In the rows, zero is written as 128.
Each row is followed by its class.
[171 121  87  89 140 115 162 125 133 123  98 170 132 141 116 142 113 172
 136 116 165 147 126 152 132 107 108 165 148 161 125 110 122 168 117 105
 120 107 125 147 121 105 100 117 140  93  70 148 171 111 127 156 144 118
 127 122 127 133 123 109 100 112 121  90 170 141 165 117 106 135  75 149
 129 158 148 111 125 111 122 105 123 110  90 115 141 141 102 124 136 104
  98 106 111] : <97>
[ 92 111 142  98 117 140 120 125 100 107 117 122 105 110 173 107 124  74
 126 174 104 120 143 113  76 154 157 121 115 135 151 152 143 127 145 166
 137 109 120 126 126  97 142 127 129 121 128 153 105 153 119  65 126 147
 146 131 175 127 127 161 107 113 106 141 117 155  82 130 130 125 154 126
 106 110 127 130 127  92 144 127 108 170 101 132  92 131 141 136 110 102
 130 151 104] : <107>
[144 134  77 103 139  61 174 117  91 100 104 153 141 123 127 151 111 117
 158 164 150 112 229  98 156  97 107 136  90 177 119 129 150 193 130 125
 143  73  68 158 132 101 127 147 145 155  96 119 172  69 141 205 105 130
 154 117 154 132 112  96  30  92 191 101 160 175 144 134 115 173 109 165
 133 194 187 145 121  86 155 108 131 114  70 136 199 138 171 130 147  64
 119 173  92] : <97>
[176 130 130 139 109 115 127 101 124 162 111 150 149  90 164 118 141  81
 114 108 111 127 121 114 134 154 134  92 115 139 121 132 127 137 146 136
  89 142 146 113 133 129 144 138 154 159 150 140 100  77 128 120 128 125
 179 115 139 125 155 128 136  95 175 135 112  89 116 110 132 106 148 130
 120 135 155 116  92 102 127 211 122 166 124 136  88 122 135 110 141 117
 149 140 136] : <107>
[132 136 105 153 124 104 148 109 111 115 139   7 214  89 144 159 145  59
 118 116 100 120 119 104 110 125 143  84 125 136 125 144  86 150 131 134
 117 166 120 155 106 157 118 104 132 169 123 159  85 132 105 136 142 128
 109  92 180 143  99 126 116 167 148 103 167  81 131 130  99  90 132 117
  91 146 135 102 134  90 116 160 172 144 117 154 129 139 114  75  94  93
 134 124 137] : <56>
[114 128 113 128 110 119 145 132 121  91 142 144 124 112 172 158 110  83
 110 141 122 111 119 155 122 116 140 117 114 160 116 157 138 142 123 139
 146  92 120 148 121 139 100 138 146 135 126 156 103 122 163 143 104 121
 131  97 182 155 108 140 106  81 113 122 123 119 114 120 132 107 147 166
 100 131 141 111 140  86 138 144 135 162  94 148 126 121 128 109  86 108
 130 138 115] : <56>
[138 121 107 194 139  47 124  99  98 218 152 175 152 155  54 111 155 180
 149  52 125 208 120 148 137 143 178 158 182 138  93 101 134 114 111 104
  72  78 152 113 126 132  80 153  75 155  97 161 163  20  68 193 181  86
 123 126  43 158 101  87 119  85 107  86 146  83 242 152 138 138  76 134
 148 168 135 102 136 191  98 145 148  81  90 129 222 147 157 143 148 116
  85  97 163] : <97>
[ 86 124  91 102 138 138 147 110 113  84 127 114 129  81 148 181 124 108
 146 189 109 114 141 106 148 111 124  93  85 149 164 134 115 169 143 147
 158 117 102 174 116 128 179 131 139  82 116 141 120 134 123 154 122 139
 116  98 198 154  79 136 103 124  95 121 115 143 108 134 126 102 128 126
  93 133 147 138 141  76 162  91 146 145  95 133 129 151 130  98  98 105
 118 151  84] : <56>
[126 100  92 141  79  47 128  98 107 130 113 161 170 120 153 112 131  99
  98 111 110 166 122 117 116 178 147 109 134 154  85 124 223 144 197 128
  62 149 123 135 116 142 113 172 121 183 149 132  57  52 150 166 181 113
 150 119 178 154 127 142 104 105 157  97 123  73 144 140 107 106 128 172
 132 140 159 108 114 113 145 190 148 173  96 134 139 141 147 126 132  89
 108 138 153] : <107>
[131 104 122 145 136 137 100 108 115 124 129 131 133 109 155 147 131 109
 140 172 104 139 131 112 136 160 122  82 109 131 131 139 142 125 128 157
 115 100 111 161 120 149 128 128 121 135 135 134 104 130 109 153 148 133
 109 102 159 136  95 154  10 109  86 123 105 130 106 126 144 118 121 140
 117 124 134 138 139 103 112 179 130 140 111 143 124 106 125 133 119 116
 120 137 138] : <56>
[102 133 101 131 117 124 154 121 126 130 137 117 142 134 148 147 130  78
 119 143 111 127 131 113 170 156 134 119  96 142 133 131 111 174 137 136
 109 128 128 156 118 163 122 127 154 153 115 138  94  93 104 153  77 131
 119  79 199 149  92 111 121 106 143 110 124 117 114 133 176  99 127 133
 100 141 182 129 129  82 146 159 112 129  78 137 125 126  90 125 102  83
 133 137 115] : <56>
[ 92 123 100 127 127 110 125 112  68 140 163 115 133  98 128 147 141  69
 134 168 101 116 150 108 129 167 156  81 118 164 123 138 137 123 147 148
 122 121 120 136 124 151 111 150 113 158 101 110  56 112 169 245 114 123
 119  89 154 147  72 130 130  80  97  98 103 107 138 145 152 115 130 147
 104 145 136 121 137 111 112 157 114 161  98 136 165 143 134 100  93  98
  93 136 108] : <56>
[135 129 115 164 122 124 131 123 114 141 134 161 159 102  96 113 105 141
 145  81 148 145 122 129 131 115 149 151 168 147 124 134 118 136 123 109
 127 153 109 159 131 120 112 144 132  59 110 122 141 104 150 155 151 125
 113 116 111 119 120 108 107 116 150 116 136 115 183 128 130 159  97 143
 117 159 135 142 131 137 101 127 135 128 115 132 155 124 138 119 139 124
 109 155 118] : <97>
[ 53 146  97 131 121 117 126 137 117 124 151 114 135 128 134 170 136 113
 120 137 105 131 137 146 150 146 150 102 111 126 138 116 127 118 137 154
 131 119 118 141 125 142 127 126 124 115 132 132 106 121 130 144 139 120
 125  98 141 144  77 112 134 106  84 131 126 105 110 134 136  92 146 141
 131 115 112 134 137 122 171 160 133 137 117 115 127 117 116 119 104 108
 133 115 123] : <56>
[153 104 101 133 121  90 125 108 133 112 113 180 151 136 195 146 146 126
 124 168 110 133 107 120 139 165  91 111 115 131 128 135 120 197 139 131
  97 109 132 156 108 111 161 169 153 125 120 158 127 140  74  77 139 144
 117 106 156 145 151 131 116 118 175 116 138 121 124 116 129 129 138 143
 113 155  97 119 102  70 143 166 122 132  88 124  52 114  84 120 148  65
 140 143 106] : <107>
[126  90 128 115 131 105 111 123 100 116 105 130 131 118 167 172 133  14
 122 168 125 109 119 122 134 145 127  92 109 157 141 145 131 152 131 113
 107 140 117 153 141 126 132 142 116 154 143 148 103 117 101 134 125 143
 149 114 146 128 128 122 111  89 173 111 133 121 101 128 128 126 144 137
 102 126 174 127 114  64 124 154 115 159 105 144  90 113 142 100 104  85
 141 144 117] : <107>
[112 137 123  92 115 108 114 181 114 103 120 146 134 121 131 121 117  87
 116 160  94 128 139 122 162 142 126 108 110 152 112 153 158 129 135 143
 126 131  95 146 130 134  92 252 136 139 147 144 148 103 163 145 146 128
 139 120 165 126 117 128 107  79 115  98 135 113 116 131  93 127 149 146
 118 123 150 113 123  82 143 162 125 144 109 158 128 127 149 130 108  94
 115 150 112] : <56>
[151  98  86 252 113   4 140  71 103 252 234 189 212 147  57  85 188 162
 136   5  96 222 111 145  91 206 203 133 224 125  66  80 114 114 136  81
  15 178 183  93 124 151  44 158  56 201 100 103  76   4 190 223 216   7
 121 115  25 183  61 110 145  66 117  60 159   4 252 173 157 126  76 175
 123 160 144 113  74 219 134 250 139  46  48 114 252 163 160 126 137 101
  57  74 211] : <97>
[ 99 124 104 128 120 103 143 120  92 129 169 120 136 125 138 163 124  86
 129 169 117 128 158 113 135 138 133 123 107 156 107 126 143 149 144 132
 145  79 123 148 117 129  49 139 111 109 118 128 103 101 150 174 133 130
 115  66 153 134  75 124 106  92  87 111 125 126 152 138 151 127 104  67
 121 154 155 111 128  99 139 134 120 109  84 124 162 143 130 114 100 101
 119 131 105] : <56>
